nek: [-5 -6 30  6]
robi: [-18  14   8 -32]
zore: [18  1 21 18]
tipa: [ -3   8  23 -25]
Balu: [-5 -6 22 18]
Sovop: [-22 -18   9 -15]
ziz: [18  1 21 -5]
vav: [-14  -9  15  19]
zoved: [ 18 -12   9  -8]
vufit: [  8   6 -18  55]
present: [18 21] : no
present: [  7 -18] : no
present: [-4 -6] : no
present: [ 6 30] : no

Gida: [-10  -2 -19  14 -10  -4  -1  -5 -14  11   3   3   5   8  14 -20  -3  11
  -1  12 -12  -3   2  11   9  -4   2  15 -18]
lol: [ -1  -4 -34  14 -20  13  -3 -11 -26  25   6   0   5   9  28 -35  13  11
  -6  14   0  -2   1  26  28   9   1  30 -15]
Tad: [-13  15   7  39  20 -19 -14   7  14   3 -22   3 -13  28   4   8 -16  24
  18  29 -18 -23 -12  -7  -6 -14 -12   5 -12]
Lov: [-39   1 -18  12 -14 -37  13   3 -12 -18  18  16  23   6 -14 -19 -35  16
   7  13 -38  15  12 -29 -30 -30  19 -17 -39]
fupel: [ 16   3  25 -11  14   7  -4   9  19  -6 -12   0  -9  -8 -11  27   7  -7
   6 -11  15  -7  -7  -6  -3  10  -6 -11  23]
Fabib: [ -1  -4 -34  14 -20  13  -3 -11 -26  25   6   0   5   9  28 -35  13  11
  -6  14   0  -2   1  31  28   9   1  30 -15]
telub: [ 24   1 -17  14   2  40 -15 -20 -14  38 -15 -27 -27  18  38 -19  37  -4
 -12  13  31 -14 -11  42  45  26 -24  43  11]
megel: [-18  12  28   6  16 -36   4  19  26 -33  -2  15   7   1 -33  30 -34  10
  19   4 -24   0   1 -44 -43 -24   8 -36  -5]
nuzo: [ -1  -4 -34  14 -20  13  -3 -11 -26  25   6   0   5   9  28 -35  13  27
  -6  14   0  -2   1  26  28   9   1  30 -15]
Voran: [ 12 -16  -8 -32 -14  20  12  -9 -14   4  16  -6   7 -21   3  -9  18 -24
 -19 -25  18  18  12  14  14  13   7   4  11]
dibog: [-32  -6 -17  -5 -17 -29  15   1 -14 -20  22  13  23  -5 -17 -18 -28   3
  -2  -1 -30  21  14 -24 -27 -26  19 -20 -29]
present: [  0 -17] : no
present: [ 19  26 -33] : yes
present: [28  8] : no

lenor: [-1 -2  4  0  2 -3]
vuz: [ 11  12 -21   5  -4  11]
vuve: [ 4  5 -7  0 -4  0]
Zevo: [-31 -34  51 -12  14 -26]
mivo: [ 17 -34  51 -12  14 -26]
Pamaz: [ -9 -11  16  -4   5  -9]
dola: [-12 -12  21  -5   3  -7]
present: [-12  16] : no
present: [-4  0 -7  5] : no
present: [ 0 -4  0] : yes
present: [11 -4  5] : no
present: [ -9 -11  15] : no

Vite: [ 29   3  49   6  33  37 -17  27 -24]
bufuv: [ 15 -31  -3 -23   9 -42   1 -23  -8]
rozub: [-30 -33  16  28 -19 -35  37 -25   0]
lesud: [-49   3  49   6  33  21   6   4 -20]
ref: [ 29   3  49   6  33  21   6   4 -20]
Mim: [-43 -26  -8 -13  -7 -16  25 -37   8]
present: [-17  37] : no
present: [49  6] : yes
present: [  0 -25] : no
present: [33  6 49  3] : no

Todi: [  6  -9 -28 -12   5 -16 -20 -26  13  18   9  11   0  -8   0 -13  10 -12
  10  26   6   0   0 -42 -26 -18 -22  34   0 -11  11   0   6 -25  36 -12
  23  10   1   0   9   0 -24 -18  40   0  -1   9 -13  33  19  24 -19]
tere: [ 18 -25   0  18   7   0   0  -4  41  15 -20 -21   0  19   0 -15  -3  -9
   0  -8 -24  21 -10 -21 -31   0   0  -5  39  -9 -17 -26  -4 -12 -11  11
   0  -8  -7  13 -42   4  -2  -6   0  19 -23   9  25   0  -1 -24   7]
zisi: [  0   8  13   0  11  24  -5 -28   0  -7  22 -25  -6   0   0  33  -2  35
  -2   0  41 -11  10  40   0  21  22   1   1   0   0  24  32  18 -16 -26
   4   0  -1   4   5  -8 -18  -1 -10  -4   1 -13   0 -14  14 -48  -8]
present: [13  8] : no
present: [-15   0] : no
present: [11 -1] : no
present: [  0 -31 -21] : no
present: [-10 -17] : no
present: [  0  -1 -24] : yes

